Below is a small trained network, with its code and all its weights. Each question gives an input and a class and asks what happens when units are switched off, that is, made to give their printed mean instead of their output.

import numpy as np


def w(rows, s, z=0):
    codes = np.array(rows[::2]) - 128.0
    scale = np.full(codes.shape[1], s)
    scale[-1] = z or s
    return codes * scale


def norm(h):
    return h / np.sqrt((h * h).mean(-1, keepdims=True) + 1e-5)


def f(y):
    return np.maximum(y, 0)


def log_softmax(a):
    a = a - a.max(-1, keepdims=True)
    return a - np.log(np.exp(a).sum(-1, keepdims=True))


def net(x, mask):
    res = np.array(x, float).reshape(1, 7) / 4 @ E
    u = 0
    for l in range(4):
        y = f(norm(res) @ A[l][:, :-1].T + A[l][:, -1])
        res = res + np.where(mask[u : u + 5], y, B[l][:, -1]) @ B[l][:, :-1]
        u += 5
    return log_softmax(norm(res)[-1] @ U[:, :-1].T + U[:, -1])


A, B = {}, {}
E = w([
[87,191,3,97,186,223,106],'x0',
[120,110,195,132,139,79,30],'x1',
[236,119,180,151,82,210,165],'x2',
[214,103,161,58,84,89,116],'x3',
[175,65,109,96,163,116,56],'x4',
[99,95,192,45,105,221,109],'x5',
[185,79,30,198,103,129,153],'x6',
],0.0051)
A[0] = w([
[107,46,89,181,137,192,97,35],'L0N1',
[2,183,99,58,176,177,63,221],'L0N2',
[137,121,145,137,100,82,228,145],'L0N3',
[134,56,98,81,122,93,32,244],'L0N4',
[82,95,184,63,78,177,204,2],'L0N5',
],0.0096,0.00082)
B[0] = w([
[103,152,72,121,103,122,108,172],'L0N1',
[118,253,56,176,128,150,157,255],'L0N2',
[160,194,119,154,155,101,119,198],'L0N3',
[82,88,189,83,158,64,122,206],'L0N4',
[111,59,156,97,45,132,90,194],'L0N5',
],0.011,0.0075)
A[1] = w([
[112,33,99,153,177,97,113,151],'L1N1',
[106,46,254,156,150,136,115,148],'L1N2',
[109,169,151,113,229,175,142,4],'L1N3',
[81,166,154,237,123,107,214,75],'L1N4',
[86,27,75,198,112,144,69,48],'L1N5',
],0.0093,0.0012)
B[1] = w([
[101,167,167,73,124,121,133,168],'L1N1',
[182,107,121,9,106,54,89,237],'L1N2',
[131,136,105,133,164,73,138,162],'L1N3',
[97,160,164,180,159,32,114,254],'L1N4',
[87,150,152,254,160,186,88,153],'L1N5',
],0.0092,0.0063)
A[2] = w([
[41,160,80,1,250,156,83,65],'L2N1',
[146,174,82,170,142,171,171,30],'L2N2',
[170,61,173,70,225,94,65,107],'L2N3',
[231,122,123,155,147,138,92,166],'L2N4',
[203,120,212,108,116,178,208,11],'L2N5',
],0.0084,0.0013)
B[2] = w([
[169,187,137,254,133,140,74,233],'L2N1',
[66,4,118,119,164,121,137,221],'L2N2',
[221,150,153,57,85,135,143,255],'L2N3',
[67,162,7,68,163,128,123,165],'L2N4',
[138,149,181,42,121,73,141,159],'L2N5',
],0.0088,0.0053)
A[3] = w([
[108,116,86,142,112,250,148,67],'L3N1',
[68,207,181,106,63,221,157,3],'L3N2',
[100,179,147,243,168,73,255,178],'L3N3',
[106,117,164,105,171,133,164,53],'L3N4',
[123,206,156,184,172,171,100,21],'L3N5',
],0.0093,0.0017)
B[3] = w([
[108,106,163,151,160,128,229,149],'L3N1',
[85,37,78,143,176,174,99,149],'L3N2',
[169,247,101,157,159,161,48,250],'L3N3',
[100,110,86,97,153,138,130,129],'L3N4',
[185,164,147,182,93,98,153,179],'L3N5',
],0.011)
U = w([
[139,254,57,184,168,106,87,253],'0',
[82,73,69,119,127,193,172,8],'1',
[175,93,162,16,92,58,96,166],'2',
],0.0088,0.0022)

Each question gives the input, the list of numbers given to net, and the class t.
The units are the neurons (one row each of A and B). Each row of codes is followed by its name. A weight is (code - 128) times the scale printed after its matrix; where a second scale follows, it is the last column's (A, B and U).
mask holds one flag per neuron, layer by layer. A switched-off neuron (its flag False) gives its mean, the last column of its row in B, instead of its output. The means were averaged over made-up inputs and are rounded, as every weight is.
A unit's drop is (log p(t) with every unit on - log p(t) with that unit switched off) / (log p(t) with every unit on - log p(t) with every unit switched off).
The circuit of an input: a set's keep is (log p(t) with only the set's units on - log p(t) with every unit switched off) / (log p(t) with every unit on - log p(t) with every unit switched off). Starting from the 12 units with the biggest drops (on a tie, the unit counted first), units are removed one at a time, each time the one whose removal leaves the highest keep (on an exact tie, the one counted first), for as long as the keep stays at least 0.8.
units of the circuit, in order: the units of the circuit, biggest drop first
unit that matters most: the unit with the biggest drop
top k neurons: the k neurons with the biggest drops, biggest first
k most important neurons of layer l: the k neurons of layer l with the biggest drops, biggest first
drop of u: that unit's drop, to one decimal
input [7,1,4,8,-5,-6,-2], class 2: units of the circuit, in order -> L0N2, L3N3
input [-7,-2,-6,6,-7,6,7], class 2: units of the circuit, in order -> L0N2
input [3,-8,1,7,1,2,1], class 2: units of the circuit, in order -> L0N2, L3N3
input [-2,-4,-1,-8,-1,8,-1], class 1: top 2 neurons -> L0N5, L3N2
input [2,-7,-3,4,3,7,-5], class 1: 3 most important neurons of layer 3 -> L3N2, L3N3, L3N1
input [-4,-5,-1,0,-1,4,6], class 1: 2 most important neurons of layer 1 -> L1N4, L1N2
input [-5,-4,1,8,1,0,7], class 2: top 3 neurons -> L0N2, L3N3, L1N4
input [1,-6,2,4,-3,3,7], class 1: 2 most important neurons of layer 0 -> L0N2, L0N4
input [8,-1,6,1,5,-7,3], class 1: 2 most important neurons of layer 2 -> L2N2, L2N1
input [-4,-5,6,-4,-1,6,8], class 1: top 2 neurons -> L0N2, L0N5
input [0,-8,0,7,0,2,0], class 2: drop of L3N3 -> 0.1
input [5,6,8,1,-2,7,-6], class 1: drop of L3N3 -> 0.1
input [0,8,7,-4,3,6,-3], class 2: drop of L3N4 -> 0.0
input [5,-6,6,-2,0,7,-5], class 1: unit that matters most -> L0N5
